Below are the code and all the weights of a small trained network. Each question names an input and a class and asks about switching units off, where a switched-off unit gives its printed mean instead of its output.

import numpy as np


def w(rows, s, z=0):
    codes = np.array(rows[::2]) - 128.0
    scale = np.full(codes.shape[1], s)
    scale[-1] = z or s
    return codes * scale


def norm(h):
    return h / np.sqrt((h * h).mean(-1, keepdims=True) + 1e-5)


def f(y):
    return np.maximum(y, 0)


def log_softmax(a):
    a = a - a.max(-1, keepdims=True)
    return a - np.log(np.exp(a).sum(-1, keepdims=True))


def net(x, mask):
    res = np.array(x, float).reshape(1, 5) / 4 @ E
    u = 0
    for l in range(3):
        y = f(norm(res) @ A[l][:, :-1].T + A[l][:, -1])
        res = res + np.where(mask[u : u + 10], y, B[l][:, -1]) @ B[l][:, :-1]
        u += 10
    return log_softmax(norm(res)[-1] @ U[:, :-1].T + U[:, -1])


A, B = {}, {}
E = w([
[159,121,123,118,113,156,4,137,136,141,69],'x0',
[127,130,127,129,128,127,128,133,129,128,131],'x1',
[86,159,157,233,172,172,118,136,209,126,123],'x2',
[127,124,126,130,126,129,128,128,128,126,129],'x3',
[184,94,233,150,101,167,124,104,117,107,167],'x4',
],0.0012)
A[0] = w([
[52,126,102,255,203,142,122,147,215,172,110,105],'L0N0',
[115,153,136,159,118,140,53,126,151,135,59,46],'L0N1',
[42,169,63,130,160,77,165,209,113,110,126,167],'L0N2',
[190,59,219,145,115,171,181,71,121,123,167,100],'L0N3',
[103,178,185,237,193,186,122,151,242,98,124,82],'L0N4',
[107,104,141,129,141,112,112,172,106,101,154,4],'L0N5',
[80,174,158,94,105,126,149,106,93,104,153,11],'L0N6',
[173,113,77,115,112,162,17,127,155,166,49,108],'L0N7',
[86,203,28,40,147,81,148,167,121,132,63,170],'L0N8',
[155,119,149,127,95,165,14,161,127,111,87,88],'L0N9',
],0.0018)
B[0] = w([
[138,231,128,4,114,188,164,150,183,39,79,239],'L0N0',
[174,149,75,118,204,110,82,139,173,168,202,165],'L0N1',
[223,107,134,105,114,184,160,65,170,182,63,229],'L0N2',
[83,159,85,94,70,87,112,228,64,68,164,205],'L0N3',
[60,13,105,224,103,192,123,111,57,180,149,246],'L0N4',
[138,147,109,138,100,156,175,75,118,48,67,128],'L0N5',
[148,192,25,49,184,28,121,213,206,70,222,130],'L0N6',
[55,161,109,81,116,60,62,201,78,55,223,215],'L0N7',
[70,45,152,248,121,143,118,120,75,155,205,254],'L0N8',
[222,111,143,107,175,127,152,64,159,222,91,196],'L0N9',
],0.0017,0.0024)
A[1] = w([
[139,96,118,47,85,68,182,89,78,137,110,147],'L1N0',
[96,122,154,176,174,91,192,92,132,117,179,17],'L1N1',
[171,113,135,129,123,119,59,137,151,177,36,7],'L1N2',
[128,210,184,177,166,171,115,132,213,67,89,48],'L1N3',
[186,126,210,122,135,131,153,80,150,92,149,201],'L1N4',
[195,170,182,69,138,92,141,136,128,73,144,3],'L1N5',
[79,122,86,129,131,111,69,157,119,103,114,9],'L1N6',
[188,100,172,124,110,162,61,125,138,147,98,75],'L1N7',
[115,250,102,92,163,127,136,123,221,100,97,86],'L1N8',
[169,96,89,81,111,60,73,136,98,150,139,86],'L1N9',
],0.0027,0.00065)
B[1] = w([
[157,162,112,184,202,136,98,162,219,124,186,252],'L1N0',
[131,74,163,137,75,173,5,141,97,130,77,194],'L1N1',
[109,133,144,159,97,128,243,165,116,76,201,172],'L1N2',
[142,90,74,77,115,4,128,128,56,154,159,208],'L1N3',
[55,127,40,125,145,115,66,142,116,116,101,179],'L1N4',
[149,229,175,71,93,101,131,175,174,166,48,168],'L1N5',
[89,123,172,81,139,127,47,158,97,77,178,177],'L1N6',
[151,97,66,147,178,148,211,70,168,221,88,195],'L1N7',
[169,188,192,41,135,218,76,161,165,53,127,178],'L1N8',
[69,134,167,148,61,153,165,96,93,118,57,241],'L1N9',
],0.0022,0.0024)
A[2] = w([
[103,131,65,94,145,170,197,72,135,111,60,47],'L2N0',
[187,61,94,186,196,100,135,82,158,200,161,61],'L2N1',
[181,73,91,183,210,112,139,67,147,200,183,60],'L2N2',
[137,139,115,110,153,194,209,60,197,94,62,18],'L2N3',
[90,109,133,180,153,156,89,100,162,157,58,147],'L2N4',
[148,208,149,118,139,11,159,203,152,58,196,2],'L2N5',
[52,105,109,125,146,10,86,90,44,128,116,7],'L2N6',
[182,52,74,197,206,58,188,65,137,201,163,26],'L2N7',
[138,133,183,114,123,129,54,124,113,76,123,129],'L2N8',
[206,168,178,83,135,78,149,30,155,213,2,37],'L2N9',
],0.0027,0.002)
B[2] = w([
[213,153,204,214,186,104,152,61,179,123,91,185],'L2N0',
[188,43,20,195,212,21,200,52,215,226,225,241],'L2N1',
[177,93,25,192,207,20,203,44,212,199,203,247],'L2N2',
[180,221,207,198,174,179,111,34,153,63,12,186],'L2N3',
[164,135,148,104,110,70,163,127,108,108,157,252],'L2N4',
[213,231,175,60,76,6,135,134,59,72,182,201],'L2N5',
[93,106,102,85,76,57,53,3,104,180,19,196],'L2N6',
[204,23,54,220,231,82,141,123,235,224,240,245],'L2N7',
[93,138,79,137,175,126,183,116,164,138,116,216],'L2N8',
[189,37,189,71,121,240,180,220,90,229,49,197],'L2N9',
],0.0031,0.0016)
U = w([
[252,4,4,251,252,4,250,10,252,252,252,203],'0',
[252,252,248,4,4,4,242,250,4,4,252,180],'1',
[4,10,4,9,4,4,4,8,4,240,4,7],'2',
[252,4,252,4,10,252,252,252,14,252,4,162],'3',
[251,252,252,252,251,252,250,4,250,4,4,94],'4',
[4,5,250,252,5,252,252,250,4,4,252,169],'5',
[5,250,4,5,252,252,4,252,252,7,191,33],'6',
],0.0034,0.002)

Each question gives the input, the list of numbers given to net, and the class t.
The units are the neurons (one row each of A and B). Each row of codes is followed by its name. A weight is (code - 128) times the scale printed after its matrix; where a second scale follows, it is the last column's (A, B and U).
mask holds one flag per neuron, layer by layer. A switched-off neuron (its flag False) gives its mean, the last column of its row in B, instead of its output. The means were averaged over made-up inputs and are rounded, as every weight is.
A unit's drop is (log p(t) with every unit on - log p(t) with that unit switched off) / (log p(t) with every unit on - log p(t) with every unit switched off).
The circuit of an input: a set's keep is (log p(t) with only the set's units on - log p(t) with every unit switched off) / (log p(t) with every unit on - log p(t) with every unit switched off). Starting from the 12 units with the biggest drops (on a tie, the unit counted first), units are removed one at a time, each time the one whose removal leaves the highest keep (on an exact tie, the one counted first), for as long as the keep stays at least 0.8.
units of the circuit, in order: the units of the circuit, biggest drop first
unit that matters most: the unit with the biggest drop
k most important neurons: the k neurons with the biggest drops, biggest first
k most important neurons of layer l: the k neurons of layer l with the biggest drops, biggest first
drop of u: that unit's drop, to one decimal
input [0,-3,5,5,-8], class 4: 2 most important neurons -> L0N0; L0N2
input [4,-3,-7,5,2], class 3: unit that matters most -> L0N4
input [2,-5,0,6,0], class 2: units of the circuit, in order -> L0N7; L1N0; L2N6
input [1,-8,7,-5,-2], class 6: 2 most important neurons -> L0N0; L1N7
input [2,4,3,-2,-1], class 6: 2 most important neurons -> L0N0; L0N4
input [3,2,0,5,-4], class 2: 2 most important neurons -> L0N7; L0N8
input [7,-6,1,-4,-7], class 6: 2 most important neurons -> L0N4; L1N8
input [-3,-5,0,1,4], class 1: 3 most important neurons -> L0N3; L0N8; L0N4
input [-2,-2,7,-2,-2], class 4: 2 most important neurons of layer 0 -> L0N0; L0N4
input [3,-1,8,7,-3], class 6: 2 most important neurons of layer 0 -> L0N0; L0N4
input [0,-1,5,-5,5], class 5: 2 most important neurons -> L0N4; L0N3
input [-3,1,2,-6,1], class 5: 2 most important neurons -> L0N4; L1N7
input [-8,-2,-4,6,1], class 1: 2 most important neurons -> L0N4; L1N7
input [-3,1,4,-5,4], class 5: unit that matters most -> L0N4
input [1,5,2,-4,-1], class 6: 3 most important neurons -> L0N0; L0N7; L0N4
input [-1,-1,8,0,-8], class 4: 2 most important neurons -> L0N0; L0N2
input [0,-4,5,1,-1], class 4: 3 most important neurons -> L0N0; L0N4; L0N7
input [-2,2,0,-2,7], class 1: 2 most important neurons -> L0N3; L0N8
input [-4,4,8,3,-2], class 4: 2 most important neurons -> L0N0; L0N4
input [3,6,2,5,-1], class 6: unit that matters most -> L0N7
input [4,-6,8,0,-2], class 6: 2 most important neurons of layer 0 -> L0N0; L0N4
input [-2,6,7,7,-1], class 4: drop of L0N4 -> 0.3
input [-3,-5,6,7,7], class 5: drop of L0N4 -> 0.2
input [-4,4,1,-5,-1], class 4: drop of L0N2 -> 0.8
input [-6,-3,7,7,2], class 5: drop of L0N4 -> 0.8
